Here is a tiny trained network, its code and every weight. The questions are about switching its units off for an input and a target symbol, where a switched-off unit gives its printed mean instead of its output.

import numpy as np


def w(rows, s, z=0):
    codes = np.array(rows[::2]) - 128.0
    scale = np.full(codes.shape[1], s)
    scale[-1] = z or s
    return codes * scale


def softmax(a):
    e = np.exp(a - a.max(-1, keepdims=True))
    return e / e.sum(-1, keepdims=True)


def log_softmax(a):
    a = a - a.max(-1, keepdims=True)
    return a - np.log(np.exp(a).sum(-1, keepdims=True))


def net(x, mask):
    ids = ['ΓΛΞΦΩβζησψ'.index(c) for c in x.split()]
    T = len(ids)
    res = E[ids] + P[:T]
    u = 0
    for l in range(3):
        r = res
        for j in range(2):
            rows = slice(2 * j, 2 * j + 2)
            q, k, v = (r @ M[l][rows].T for M in (Q, K, V))
            z = softmax(np.where(np.tri(T) > 0, q @ k.T / 2**0.5, -1e9)) @ v
            o = O[l][rows]
            res = res + np.where(mask[u + j], z, o[:, -1]) @ o[:, :-1]
        u += 2
    return log_softmax(res[-1] @ U[:, :-1].T + U[:, -1])


Q, K, V, O = {}, {}, {}, {}
E = w([
[34,176,78,162,111,27,128,135,209,75,189,117],'Γ',
[176,183,115,126,175,178,153,158,132,188,154,83],'Λ',
[57,62,197,116,210,184,190,156,109,107,181,128],'Ξ',
[116,190,204,127,92,117,135,8,99,143,155,119],'Φ',
[143,94,150,74,56,152,150,149,178,184,103,161],'Ω',
[218,78,87,76,131,101,53,108,109,104,166,102],'β',
[91,77,103,190,87,182,80,110,89,170,87,93],'ζ',
[159,91,206,120,163,68,147,128,175,142,52,55],'η',
[140,116,79,92,135,162,225,71,94,85,71,140],'σ',
[122,165,146,103,123,74,107,208,78,104,96,137],'ψ',
],0.014)
P = w([
[229,255,2,232,6,95,38,133,182,60,35,210],'0',
[87,84,117,149,184,115,172,173,137,129,153,175],'1',
[77,104,122,125,163,108,152,170,142,134,150,155],'2',
[62,133,107,117,176,109,163,154,145,134,141,122],'3',
[67,116,92,113,159,119,182,192,158,125,151,101],'4',
[61,129,101,103,147,106,179,162,153,154,144,82],'5',
[60,119,88,120,144,111,194,178,175,148,130,73],'6',
[58,130,82,91,132,116,193,168,168,154,129,64],'7',
[49,128,75,79,132,115,180,173,164,162,122,47],'8',
[36,129,81,75,124,125,191,161,180,157,120,32],'9',
[57,126,55,49,120,148,191,149,150,153,117,30],'10',
[61,124,65,68,96,137,191,163,156,173,111,24],'11',
],0.0038)
Q[0] = w([
[56,104,53,246,90,107,131,102,189,130,141,42],'L0H1',
[157,4,204,144,254,240,181,49,55,189,127,125],'L0H1',
[131,126,137,161,181,149,96,114,110,113,167,238],'L0H2',
[161,55,177,121,202,202,151,150,56,174,107,164],'L0H2',
],0.0066)
K[0] = w([
[104,129,68,254,57,141,75,98,137,124,126,96],'L0H1',
[125,57,184,95,188,190,192,72,132,160,157,113],'L0H1',
[177,76,193,78,187,202,149,137,55,190,87,109],'L0H2',
[108,101,154,135,182,125,170,138,100,133,130,71],'L0H2',
],0.0071)
V[0] = w([
[244,118,127,157,50,156,85,112,45,170,14,103],'L0H1',
[109,125,73,232,58,136,104,67,174,137,120,112],'L0H1',
[2,157,76,155,168,85,158,145,207,77,219,68],'L0H2',
[154,111,191,112,186,171,129,132,38,164,97,124],'L0H2',
],0.0058)
O[0] = w([
[159,157,121,147,181,82,110,145,99,181,101,254,253],'L0H1',
[121,169,77,123,179,124,118,72,206,124,86,134,84],'L0H1',
[70,98,47,42,169,196,169,72,65,162,204,101,220],'L0H2',
[185,142,202,170,145,164,116,157,103,117,76,159,42],'L0H2',
],0.0065,0.0019)
Q[1] = w([
[184,173,155,128,206,141,204,112,120,72,127,154],'L1H1',
[130,85,80,103,164,172,190,92,117,142,130,110],'L1H1',
[1,67,37,53,174,109,166,133,87,175,213,88],'L1H2',
[112,178,120,232,87,156,87,157,124,162,68,201],'L1H2',
],0.0075)
K[1] = w([
[134,143,119,68,196,191,185,83,91,99,142,124],'L1H1',
[43,142,29,155,122,83,204,98,214,23,170,94],'L1H1',
[175,210,91,138,133,79,100,109,174,110,105,173],'L1H2',
[118,93,156,174,71,255,147,142,76,189,103,163],'L1H2',
],0.0075)
V[1] = w([
[167,128,83,34,85,222,194,90,39,59,85,93],'L1H1',
[226,106,235,139,129,173,73,185,58,189,45,171],'L1H1',
[37,150,2,118,211,107,159,172,197,190,219,182],'L1H2',
[239,16,88,104,254,104,25,203,148,121,139,103],'L1H2',
],0.0043)
O[1] = w([
[191,112,94,161,189,158,254,115,134,72,150,163,3],'L1H1',
[124,72,102,120,158,224,51,104,180,108,128,166,53],'L1H1',
[90,121,36,202,130,142,84,145,117,158,120,122,150],'L1H2',
[170,128,48,3,176,123,78,147,113,109,128,4,171],'L1H2',
],0.0064,0.0028)
Q[2] = w([
[49,193,102,170,176,48,111,192,58,103,110,74],'L2H1',
[48,159,62,116,42,77,139,123,109,158,181,116],'L2H1',
[89,127,83,156,80,88,141,134,87,134,113,151],'L2H2',
[127,254,88,123,132,121,168,111,79,198,163,81],'L2H2',
],0.01)
K[2] = w([
[105,226,118,125,144,74,118,186,129,19,132,121],'L2H1',
[130,233,104,157,2,95,108,129,144,108,111,145],'L2H1',
[154,184,72,150,109,116,108,106,82,93,96,188],'L2H2',
[142,205,32,140,146,142,127,100,162,121,168,132],'L2H2',
],0.0083)
V[2] = w([
[94,74,82,143,70,159,107,91,241,102,152,87],'L2H1',
[113,188,129,94,193,90,166,88,170,152,147,102],'L2H1',
[184,195,166,157,109,186,109,156,101,254,179,72],'L2H2',
[63,97,134,121,84,99,152,163,125,132,178,27],'L2H2',
],0.0058)
O[2] = w([
[212,53,115,89,80,195,132,96,224,155,209,247,87],'L2H1',
[177,118,133,181,248,166,98,59,168,144,63,117,112],'L2H1',
[143,204,227,114,196,120,152,191,148,253,245,72,68],'L2H2',
[82,20,156,152,125,56,100,172,187,120,142,108,253],'L2H2',
],0.0056,0.0024)
U = w([
[122,128,124,201,137,79,143,142,167,133,136,148,16],'Γ',
[173,203,116,117,217,169,146,170,143,219,189,92,113],'Λ',
[80,67,167,155,158,185,140,144,127,84,177,133,91],'Ξ',
[123,172,244,136,102,107,118,3,90,144,203,160,251],'Φ',
[142,87,140,52,30,148,151,174,205,182,166,217,117],'Ω',
[241,79,67,66,117,118,43,90,90,97,217,93,84],'β',
[42,73,49,171,171,253,29,68,99,181,72,119,213],'ζ',
[166,93,202,116,206,81,109,100,220,128,9,77,96],'η',
[181,142,71,115,137,167,212,94,104,79,81,140,146],'σ',
[64,192,132,82,79,55,109,202,35,98,121,111,146],'ψ',
],0.0054,0.0021)

Each question gives the input, a string of symbols that net reads in full, and the target symbol t.
The units are the heads (2 rows each of Q, K, V and O). Each row of codes is followed by its name. A weight is (code - 128) times the scale printed after its matrix; where a second scale follows, it is the last column's (O and U).
mask holds one flag per head, layer by layer. A switched-off head (its flag False) gives its mean, the last column of its rows in O, instead of its output. The means were averaged over made-up inputs and are rounded, as every weight is.
A unit's drop is (log p(t) with every unit on - log p(t) with that unit switched off) / (log p(t) with every unit on - log p(t) with every unit switched off).
The circuit of an input: a set's keep is (log p(t) with only the set's units on - log p(t) with every unit switched off) / (log p(t) with every unit on - log p(t) with every unit switched off). Starting from all 6 units, units are removed one at a time, each time the one whose removal leaves the highest keep (on an exact tie, the one counted first), for as long as the keep stays at least 0.8.
units of the circuit, in order: the units of the circuit, biggest drop first
unit that matters most: the unit with the biggest drop
heads that matter: for each layer, one digit per head in row order, 1 if its drop is at least 0.15 and else 0, layers parted by /
drop when u is switched off: that unit's drop, to one decimal
input ψ Γ Ξ ζ ζ, target ψ: unit that matters most	L1H1
input ζ ψ ζ Γ η ψ ψ β η Φ Φ, target ζ: units of the circuit, in order	(L1H2, L0H1, L0H2)
input ζ Λ η Γ Ω ψ ψ Λ ζ ζ σ, target ζ: units of the circuit, in order	(L1H2, L0H2)
input Ω Γ β ψ ψ ψ, target Ω: units of the circuit, in order	(L2H1, L0H1, L0H2)
input Ω ζ σ ψ η Φ ψ Ξ Ω Γ Ω σ, target Ω: heads that matter	11 / 10 / 10
input ψ Γ ζ Λ, target ψ: units of the circuit, in order	(L1H1, L0H2, L2H1)
input ψ ψ ψ ψ η ψ ζ β Γ Φ, target ψ: units of the circuit, in order	(L0H2, L2H1, L1H1, L0H1)
input ζ η Γ ψ Λ ψ Ω, target ζ: units of the circuit, in order	(L1H2, L0H2)
input Ω ψ ψ Γ, target Ω: units of the circuit, in order	(L2H1, L0H1, L0H2, L1H1)
input Λ ψ ψ ψ Ξ η Γ, target Λ: heads that matter	11 / 10 / 11
input ψ ζ ψ ζ ζ Γ β, target ψ: units of the circuit, in order	(L0H2, L1H1, L2H1)
input ψ Γ Φ, target ψ: units of the circuit, in order	(L0H2, L1H1, L2H1, L0H1)
input β ψ ψ η Γ η ψ σ σ ψ ψ, target β: units of the circuit, in order	(L2H1, L1H2, L0H2, L0H1)
input ζ ψ ζ ψ ψ β Λ Ω ψ ψ Γ Ω, target ζ: units of the circuit, in order	(L1H2, L0H1, L0H2)
input η σ ζ ψ ψ ψ ψ σ β ψ Γ Ω, target η: heads that matter	11 / 11 / 11
input Γ ψ Ω Λ ζ Ω ψ η, target Γ: unit that matters most	L1H1
input ψ ψ ψ ζ Γ ψ ψ ψ ψ Λ, target ψ: units of the circuit, in order	(L0H2, L1H1, L2H1)
input ζ ζ ψ Γ Φ β ψ ψ ψ, target ζ: heads that matter	11 / 01 / 10
input ψ Ω ζ Ξ Λ ψ Γ Ω, target ψ: units of the circuit, in order	(L1H1, L0H2, L2H1)
input σ Λ Γ ψ ψ ψ ζ η ζ Ω ζ ζ, target σ: unit that matters most	L1H1
input Ω Γ ψ Ω η ψ η, target Ω: units of the circuit, in order	(L2H1, L0H2, L0H1, L1H1)
input ψ Λ ζ Γ ζ ζ Φ σ, target ψ: heads that matter	01 / 10 / 10
input ζ ψ ψ ψ Γ ψ Λ, target ζ: heads that matter	10 / 01 / 11
input η ζ ζ Ω η ψ β Γ ψ ψ ψ ψ, target η: drop when L0H2 is switched off	0.9
input η η ψ Ξ Γ ψ ζ ψ Γ Γ ψ, target η: drop when L1H1 is switched off	1.1
input Λ ψ η Λ σ Γ Ω ζ, target Λ: drop when L1H1 is switched off	0.7
input ζ ψ Γ ψ, target ζ: drop when L1H2 is switched off	0.4
input ψ ζ Γ ψ ζ Λ ψ ζ η ζ, target ψ: unit that matters most	L0H2
